[ -2  11   6   9  -3  -9  19  22  -5  -9  -1   4  -8  -1   7   3   1  -3
   1  -7  12   1 -13  -8  -4  -2   9 -11  -2  -1   3 -15   4   9   9  -5
   1   0  -4  -6   8  -6 -13  -4  11 -10  -2  32  -5  -1  -2  -3  -6  -3
   6 -15  10 -12  -5] -> Zh
[  7 -10  -2   7  35   2 -20  16  48  12  -8   3  12  11 -19   9  14  24
   7 -13 -11   2  23 -19 -34  22 -17   5 -19 -19  21  12 -19  -9  19 -16
  -1   3   9  11  -4  -6   3   0  -1   4   6   3   3   6  -6   9 -19   8
 -10  11 -27   9  16] -> lq
[ -1  15  16   8  21  24  -5  28  11  -8 -31   7  -8 -22  -7  -9   4 -19
  10   6  -3   9  14   4   3   8  -6  -2  -5  -3   3  -5   5   0   1   1
  -3   3   3  -9  -4   4  -8  -5  10   5  10   9   1  -3  -6  -3  -8  -1
   8 -15 -14  11  -1] -> lq
[ 20  -2 -12  -4   7  -4  -5   9  47 -11  -7  13  -7  14  -7  21  17  22
   1 -24 -10   4  61  -3  18  -1 -14  -3  21  10   2  17   3  -5  13   0
  15  -5  -7 -12   1 -13  12  11  -2   2  -3  22   7   9  -3  -8   0   8
  18  18  14  -7  21] -> zb
[  3  16  -8   3   8 -22  15  10 -33  21  30  22  -3  33  -8   4   3  15
   0 -14  -8  -7 -25   1  -1   0   7 -18 -31 -14  16  18   2  11  27   9
   4  -3  -6   0  -3  -6   6  12  -4 -14  -6  28   1   6 -16  -1 -14   2
  12  20  19 -22  -3] -> Sl
[  8  23   7   9  42 -17  -7  50  39 -10   3   2  -6  29 -17  -4   6  14
   9  11 -31   5   6 -11 -39  26  -5   0 -19 -18  25   3   6   7  -6  -9
  -8   7 -13 -17  -3   0  -4 -10  22 -30  11  44  18  -1 -18   1 -26  18
   4   3   5  -9   8] -> Sl
[-18  14   3  -4  34  -2  -2  27   2 -15 -13   2  -5  15   1   2  -3  11
   0   2  11   0  11  -7 -27  -8   1  -5  -2  -2   1   9 -10   3  40 -12
   0   4 -17  -6   0  -4  -6   1  12  -6  -1   6  -2 -11  -1  -5 -12   3
  12  13  -2  -7  -5] -> Zh
[  4   8   6   1  19   8 -25   4  17   0 -22  -5 -10  -9  -4 -19  -1 -26
   9  18 -32  -1  38  11  -6   4  -2  16  15   0 -14 -10  13   4 -57  -3
 -10 -14   7  -4   1   4  -9 -20   3  -4  17  -7  18  -7   8   0  -3 -11
   5 -21 -12  14   1] -> lq
[-15  15   8  -8  21  -4  17  32   7 -15   8   4  -6  12  -1  16   8   8
  -5   9   8  -1  -1 -11 -31 -15   8 -10  16  -2   2   4  -6   3  34 -13
  -2  10  -9 -15  -7  -4 -10  -1  10 -19   9  16  -8  -3   0  -6  -7   0
   6   2  18  -8  -7] -> Zh
[-19  14   0   2  59  -9 -18  21  10  -4  -1   8   1  21 -35   2   2  27
  16  14  -3   0  -7 -20 -45  15   4  -4 -22  -8   2  13  -7   2  26 -14
 -23   9  -1  -1  -7  -2   0  -3  21 -16   7  21   4   3  -5   7 -30  -4
   1   7 -25 -10   4] -> Sl
[ -9   3  20  -4  28   6   9  41  19 -12   6  -2   3  -6  10   4   0  -3
   0   4   3   0 -27 -10 -33  19  -7 -10 -21  -4  -3   0  -9   2  29 -17
  -4  27  -5  -5  -7  -5 -17   4  15 -12   9   2 -27  -7   8   4  -6  -1
  -4  -3   7  -3   8] -> Zh
[  1   8 -10  -5 -20 -17   9 -13 -16   3   9   4   4  22 -19  10  -2  25
  -2  -3 -19   0  -2  -6  -4  -7  -2  -3  -1  -2  14  11   3   9  16  -1
 -12 -13  -5   1  -4   5  -1  -2  -8 -13  -4  11  -1   8 -22   4 -12   1
  -1  13   7  -8  -3] -> mm
[  2  17  -3  -6 -32   1  14   7 -12  -8 -28   9 -14 -12 -25   2  -7  -5
  10   1  -7  -4  14  -1   9 -19  -2  -1  23  -4   8   3   1   1  28   3
  11 -20  -1  -2   6  10  -5  -7  -6 -11   5  13   0  18  -5  -7 -15   4
  11  -5  -5  10   9] -> Zt
[  6  17 -10   1   1  -8  -5  20  22 -15 -16  15  -8   5  -2  24   1  28
   0 -19  -5   2  31 -13  19  13 -24  -3 -18 -11   7  16  -1  10  34  -1
  11   0   5   6   3  -1   7  13   2  -2   6  42   8   7 -19  -6 -20   3
  11  -5   2  -9  19] -> zb
[  4   1   4   5  12 -10  -7  18  22  -8  -9  11   0   8  -9   9   3  29
  -6  -1  -9   4  10 -15 -12   5  -2  11   3  -5   2  -1  -3   5 -12 -16
 -10  -2  -1   0  -5  -3  -4  -8   2   0   5  25   3   2  -6   3 -14  -5
  -7   0  10 -10  -5] -> lq
[ 20   4  -6   8  -5  -4  -1   2  31  -3  -5  12   0   9  -5   6   9   9
   5 -23 -13   7  25   6  16   9 -11   1  -3 -11  -1   4   7   3  -5   4
  -2   1  15  -6  -2   6  12   9  -1  -1   2  26  -3   8  -2   3   0  -5
   8   3   0   0   9] -> zb
[ 19  -7 -10  10  -3  -7 -30   0  34   2  -6   7   0  -1   4  10  -1  20
  -7  -4 -11  -1  61   1  12  16 -14   7   4  -4   6   1  11   2 -24  -6
   6 -12  -4   4   6  -3  -4   0  -3   8   0   8  12 -10  -8   0   4   0
  -5  -3   5   8   0] -> ph
[ 28   0  11  11  13   2 -28   7  52   1   0   1  -2   1  -5 -11   9 -11
  14   7 -10  12  30   9 -20  27 -26  14   6 -14   4 -10  13  -6 -37  -1
 -11  11   4  -8   0   3   4 -11   6 -12  13  10  12   1   3   5   3   8
  -1   0  -7   2  11] -> lq
[-10  -2  -7   0 -22 -10   8 -10  -3  11 -30   9   2  -6 -37  10   3  43
  13   5 -22   1 -13 -22   6 -14  19   5  15  -7   3 -16 -14 -12 -23  -5
  -8 -21  14   5   2   2   5  -9 -14  13 -15  12  10   9 -21   6 -19 -23
 -35 -18 -18   5  11] -> mm
[-26   6   2  -4  56  -7   3  36  16 -32 -15   5  -7  22  -3   6   5  19
   3  -6  13  -2  42 -10  -7  -5  29   1   0  10  -5   6   3   4   7 -13
  -5   0 -21 -12  -1  -7   1   1  16  12 -10   8  -4  -2   1 -10  -5  -5
  13  13  -1 -15  12] -> Zh
[  5   1 -15  12  20  -9 -15  11  18   1   4  17   1  15   8  -3  12   4
  12 -10  -8   2  34  14  18   0  11   6   5 -12  -3   2  15   6 -70   5
  -8  -3   2  -5  -2  -4  18  -3  22   8  -2  26  10   2  -4   0  12  -9
   2  11  -1 -19  -4] -> ph
[ 19  -6 -10   1 -40  13 -16 -32 -19  11  -7  -3   1 -27   9   1 -11  -4
 -12   9 -15  -5  27  12  38  -8 -20  10  11   5  -4   3  10   2 -19   7
   6 -17  11  11   6  10   1   4 -14  13  16 -10  30   4   9   8  -5  -5
  -3  -9  -6   9  -4] -> mm
[ 27  18   5  -2 -34  -8   0 -12   5   9  22   3  -3  10 -23  -5   1  -1
  -6  15  -7  -6 -16   8 -41  10 -18   4  10  -5  16  -4  -2  -2  13   3
 -16   6 -13  -5  -5   4  -9 -11  -1 -36  -3   8   4   9 -11  12  -8   6
  -3  15  13  -1  -5] -> Sl
[  7  15 -10 -11 -11  -8   4   7  36 -16 -14   9  -6  22 -25  17  11  33
  -4 -11  -1  -2  53 -12 -18 -23  -5  -1  32   8  11  13  -3 -10  31 -10
   6  -5 -13 -15   0   2   1   0 -13  -6  -1   7   6  -4 -11  -3 -11   4
   7  23   4  -4   6] -> mm
[ 12   7  12  15  38 -14  -4  50  43  12 -12  10   1  14  -7  -7  15   4
  21  -9  -5   5   1 -13 -23  23   5   1 -10 -16   5  -6   5  -3 -29  -6
 -16  18   5 -16 -10  -2   0  -5  20 -15   6  53   1  -3  -2   4  -5   2
  -2 -12  14  -7  12] -> lq
[ 31  -2   1   7   3  -6 -28  -2  43   1  -2   3   2  -5   0   5  -2  11
  -2   9 -20   8  18  10 -10  24 -12  11   4  -9  -1 -18  10   8 -69  -9
 -20  -1   5  -4  -3  -2   4 -11   4  -2   3  30  16   0  -8  19   0  -1
  -9 -10  17  -3   0] -> lq
[-10  -6 -10  -4   0  -1   6  -1   0  10 -30   8   1 -15 -15  19   2  22
   7  -6 -16  -3   4 -23  22  -2   3  -5  -1  -6   0   4 -11   4  20   2
   5  -9  16   6  -5  -5   8  -1  -8  22  -6   4   2   7 -15   4 -18  -1
 -14 -11 -24   8   6] -> mm
[-12  17   7 -10   5   3  12  15  -7 -12  -8  -1  -8  -7  17   9  -3  -6
  -3  -4  13   6  12   1   5  -3   1  -7  -3   6  -1   7 -14   5  28   1
  12   0  -8  -3   2   0 -12   5  12   3   0  14  -3  -2  -4  -9 -13  -5
  10   3  11  -6   1] -> Zh
[ 37  27   7   9  -4 -11   3  28  35 -24 -20  16 -14  20 -11 -34  12 -31
  22 -25 -14   8  54  13  -4   7   0  -6  46   1   9 -20  22  -3 -87  15
  -7  -4   0 -17   4   3  14 -18  -4 -13  10  44  14  -1  16   0   1  -2
  38  -8  21  -8   9] -> lq
[  8   9   3  -9 -13 -12  11   6   8  -4  13   1   0  23 -29  -8  -6  14
  24  12  -5  -2 -11  10 -55 -13   2   6  24  -4   8 -16   4  -1 -20  -8
 -14  -2 -20  -5  -4   1 -10 -11   7 -31   1   3   2   5 -15   6 -11  -2
 -12  12   9 -10 -13] -> Sl
[ -7   1  -8   2  22  -3   0  35  28   6 -11  15  -4   3   2  17   6  39
   1 -21  -8   2  12 -19  -3  14  -4  -6 -17 -10   6  12  -3   4  27  -8
   3  10  -2  -8  -7  -4  -3   9   6   1   4  50   2  17 -14   5 -20   2
  -8  -8   1  -8   9] -> mm
[ -9  -5   8  -2  -8  -4  28  11  -3   4 -46  10  -6  -3 -47   1  -2  16
  23 -10 -10  -1 -39 -32 -22 -18  18   3  19 -11   5 -13 -14  -1  12  -6
 -21  -7  14   2   3   3   0 -11   5  -1  -2  14 -10   3 -14   2 -22   2
 -27 -15 -12   7   5] -> mm
[ -6  -3  -4   1  12   8 -14  11  32  -5  -9   2   2  -5  16  27   8  24
  -7 -13   1   1  31 -11  12  21 -13 -11 -32  -7  -1  20  -9  -2  41  -1
   8   8   0  -6 -10   0   4  18  -7  20  -1   8   0   0 -10  -4  -6   2
   5  -2  -8 -11  14] -> zb
[ 16  -5 -11   4  17 -12 -36  -6  37  10  14   5  13  17  -7   8   4  19
  -6  12 -17   9  30   5 -23  25 -21  17 -12 -18   6   4  -3  -1 -15  -3
 -17   3 -12  -3  -5   6  -3  -3  -4 -12   5  11  27   5 -14  17  -6   2
 -10  12  -4   2  -2] -> lq
[ 10  -2  -7   2  -7  -5   0  -5   6   4  -5   7   8  10 -18  13  22  19
  11 -17  -6   4  19  -4   7  -6 -17  -4   2 -11   5   1   5  -4  15  -3
   3  -7   5  -8  -2   0   8   6  -9  -2 -11   5   4   9 -10   5 -14   5
   4  30  -7   1  11] -> zb
[ -4   9   2  -4  29  -3  -8  31  28 -18  -4   4  -5  15 -17  10   6  26
  -1  15   1  -2  42 -20 -36  -3   1  -1  -1  -1  -1  12 -12   5  25 -24
  -1   0 -23 -13   0 -13 -11  -5  11 -17  13  10   4  -1  -9  -5 -15   1
   9   5  -2 -33   0] -> Zh
[  0  -3  -3   3   2   0   7   8  10 -12  -9   8  10  16  -5   2   9  11
  -4 -25  -1  15  17  -6   8 -10   2 -13   3  -8   1  13   1   6  26   2
   8   6   2  -6   2   1   8  10  -1   1  -1  10  -2   2  -4  -6  -1   1
  12   9   2  -2  16] -> zb
[ 20  -8   5   2   3  -1   2   6  41 -12  -3   5   6  15  -7 -13   7  11
   4  -5 -13  -1   6  -3 -23  -6  -1   2  19  19   1 -12  -4  -3 -16 -11
  -9  14   5  -6  -9  -2   0  -1  -3 -15  -1   1  -3  -1  -4   0   6   2
 -10  -3  10  -5   2] -> lq
[-25  29   1   0  64  -1   5  59  10 -27 -27  19 -11  22  -8   7  14  28
  16 -14  10   6  37 -20  -4   0  39 -11 -13  -3   8  17  -4   8  34  -8
   5   1 -25  -9   2   0   6   4  24   7  -6  31  -5 -15  -4 -17 -17  -4
  14   8 -10 -16   7] -> Zh
[ 16  -9 -11  -3 -38  -4  -5 -12  11  18  -2  19   2  -7   7  40   6  33
  -7 -28 -12   4  24  -7  46  21 -21 -10  -6 -12   3  19   3  15  16  21
  17 -11  10  -1  -1  -9   9  25 -17  22  -2  31   4  11 -14  -4  -4   4
  -2   1  12  -9  12] -> zb
[ 19   1   3   1 -12  -6   0   3  43   4 -20   7  -1   4 -30   6   5  19
  17   1 -19   8  38  -6 -14  -3  -9   3  30  -4   9   9 -12 -10  13  -9
  -6  -2   6  -7  -2   3   1  -4 -11 -21   4  12  12   1 -30   2 -17  13
   6   4  -8  10  15] -> mm
[-12  -8  -6  12  34 -15 -18   9  36 -12 -26   1   3  24 -18  -1  24  26
   3  -9  -4  -3  53 -22  -2 -18  19   4  15   5  -5  -1  -2  -5 -21 -21
 -11  -5  -3  -3  -5   0  14  -6   1  15 -13   1   0   0   1 -10  -1   0
  -8   2 -12 -10   0] -> lq

[ 12 -30   7  12  -6  13  11 -13  -4  22   6  17  -7  -8  -8  11   8   0
  -8  24   0 -14  13   4  -2  -1   4  -3  12   6   5 -10  20  39  14 -11
   0  -4 -13   0  -3  -9  -1  16  10 -36   2 -12   5  29   8  -3   4  -8
  -4   5  22   2  -1] -> X
[  9 -25   3  13  -1  13   1  -7  -8  19  -2  10 -22   0  -4   4   4   4
  -8  15   1  -7 -20   1  -4   0   0 -10  12   0  -9  -5  -8  30  16  -6
   8   3   0  -5  -3 -17   8   5  12 -30   9 -11   2  16  -1 -14   4 -12
  -2   1  16  20   0] -> X
[ 13  -2  16  10  11   4  13  -8   6 -11   1   7  -2   4   6  12   3  -1
  -2  26   7  14   5   2   4   3  -6   7   2 -23   2  -4  11  17  20   2
  -6  -1 -11   9  -8  18   0   6   3 -28   2  -2   8  15   2   3  17 -12
 -18   6  14  -4  -5] -> M
[  8 -36   3  16  17  22  -1 -14  -2  21  18   8 -66  -6 -13   1  54  15
  -7   8   9 -15 -22  16  -5  -3   0 -15  16   9  -9  -1   4  36   9 -10
   5   6   8   9   4 -18   6  12   1 -48   5 -13   9  22   0   5   4 -16
  -3   3  27  10  13] -> X
[ 12 -25  16  15   2  26  -3 -15  -9  30   5   9 -34   0  -7  13   6   7
 -12  12   4 -13 -16 -22  -4  -5   1  -1  10  -5  -7   0  -1  36  21  -8
  -7   3  -4   8   7 -11   9  14   8 -51   3  -4   9  22  -2   5   3 -18
  -8  10  19  18  -5] -> X
[  2  -6   9  17  10   7  18 -15   0 -23  -2   9  16   8   0  21   7   0
   0  28  15  15  -2  -9   2   4   4   6  -6  -3   3  -4  17  19  -6  -1
  -2   4 -10   4   1  15  -2   5  20 -41  -4  -4  14  22   8   0  12 -11
   7  13  22  -8  -3] -> M
